Below is a small trained network, with its code and all its weights. Each question gives an input and a class and asks what happens when units are switched off, that is, made to give their printed mean instead of their output.

import numpy as np


def w(rows, s, z=0):
    codes = np.array(rows[::2]) - 128.0
    scale = np.full(codes.shape[1], s)
    scale[-1] = z or s
    return codes * scale


def f(y):
    return y / 2 * (1 + np.tanh(0.7978845608 * (y + 0.044715 * y**3)))


def log_softmax(a):
    a = a - a.max(-1, keepdims=True)
    return a - np.log(np.exp(a).sum(-1, keepdims=True))


def net(x, mask):
    res = np.array(x, float).reshape(1, 5) / 4 @ E
    y = f(res @ A[0][:, :-1].T + A[0][:, -1])
    res = res + np.where(mask, y, B[0][:, -1]) @ B[0][:, :-1]
    return log_softmax(res[-1] @ U[:, :-1].T + U[:, -1])


A, B = {}, {}
E = w([
[129,129,129,128,128,129],'x0',
[161,167,160,22,104,166],'x1',
[149,6,145,96,105,150],'x2',
[96,116,67,72,209,89],'x3',
[128,129,127,128,126,128],'x4',
],0.012)
A[0] = w([
[109,138,83,137,137,113,88],'neuron 0',
[100,103,93,218,176,107,254],'neuron 1',
[154,153,156,155,141,107,101],'neuron 2',
[133,210,138,151,84,122,186],'neuron 3',
[104,40,109,255,110,115,208],'neuron 4',
[154,68,175,133,45,135,90],'neuron 5',
[132,214,142,188,92,144,173],'neuron 6',
[141,126,95,163,153,134,165],'neuron 7',
[125,62,80,76,163,123,58],'neuron 8',
[119,56,109,70,191,116,50],'neuron 9',
[95,209,76,83,201,101,97],'neuron 10',
],0.017,0.0061)
B[0] = w([
[113,70,126,120,145,104,151],'neuron 0',
[16,57,130,206,140,139,236],'neuron 1',
[127,121,131,139,115,104,148],'neuron 2',
[121,173,129,97,61,99,217],'neuron 3',
[254,201,100,235,153,107,248],'neuron 4',
[136,61,129,108,167,226,200],'neuron 5',
[108,137,131,134,49,72,231],'neuron 6',
[85,118,133,166,147,126,159],'neuron 7',
[124,154,121,115,54,72,186],'neuron 8',
[111,184,154,137,49,101,193],'neuron 9',
[187,129,117,121,253,157,226],'neuron 10',
],0.025,0.017)
U = w([
[90,125,130,177,76,93,202],'0',
[208,152,100,139,234,168,175],'1',
[115,171,175,6,74,134,204],'2',
[143,33,164,62,140,253,47],'3',
[68,61,104,146,247,134,3],'4',
],0.0083,0.0034)

Each question gives the input, the list of numbers given to net, and the class t.
The units are the neurons (one row each of A and B). Each row of codes is followed by its name. A weight is (code - 128) times the scale printed after its matrix; where a second scale follows, it is the last column's (A, B and U).
mask holds one flag per neuron, in row order. A switched-off neuron (its flag False) gives its mean, the last column of its row in B, instead of its output. The means were averaged over made-up inputs and are rounded, as every weight is.
A unit's drop is (log p(t) with every unit on - log p(t) with that unit switched off) / (log p(t) with every unit on - log p(t) with every unit switched off).
The circuit of an input: a set's keep is (log p(t) with only the set's units on - log p(t) with every unit switched off) / (log p(t) with every unit on - log p(t) with every unit switched off). Starting from all 11 units, units are removed one at a time, each time the one whose removal leaves the highest keep (on an exact tie, the one counted first), for as long as the keep stays at least 0.8.
units of the circuit, in order: the units of the circuit, biggest drop first
k most important neurons: the k neurons with the biggest drops, biggest first
drop of u: that unit's drop, to one decimal
input [1,-7,3,-8,6], class 1: units of the circuit, in order -> neuron 4
input [-3,5,1,-3,0], class 3: units of the circuit, in order -> neuron 4; neuron 5
input [3,6,1,5,2], class 2: 2 most important neurons -> neuron 4; neuron 9
input [-7,-2,2,-8,5], class 1: 2 most important neurons -> neuron 4; neuron 5
input [6,2,3,5,6], class 2: units of the circuit, in order -> neuron 1; neuron 4
input [-6,5,5,6,2], class 2: 2 most important neurons -> neuron 1; neuron 4
input [-5,2,-5,1,-7], class 1: 4 most important neurons -> neuron 10; neuron 1; neuron 9; neuron 8
input [-5,2,0,8,-1], class 1: 3 most important neurons -> neuron 10; neuron 6; neuron 3
input [7,3,-8,0,3], class 2: 3 most important neurons -> neuron 4; neuron 3; neuron 6
input [0,6,1,-1,8], class 3: units of the circuit, in order -> neuron 4; neuron 6
input [-1,-2,7,0,3], class 1: 3 most important neurons -> neuron 4; neuron 6; neuron 5
input [1,1,-2,0,7], class 2: 2 most important neurons -> neuron 4; neuron 1
input [-2,1,-7,-3,-5], class 2: 3 most important neurons -> neuron 4; neuron 1; neuron 3
input [-6,4,-6,-8,4], class 2: most important neuron -> neuron 1
input [6,0,8,-1,0], class 1: 3 most important neurons -> neuron 4; neuron 5; neuron 1
input [7,-8,8,-5,2], class 1: drop of neuron 7 -> 0.0
input [8,8,-8,-8,1], class 2: drop of neuron 3 -> 0.1
input [1,7,-2,4,1], class 1: drop of neuron 10 -> 0.5
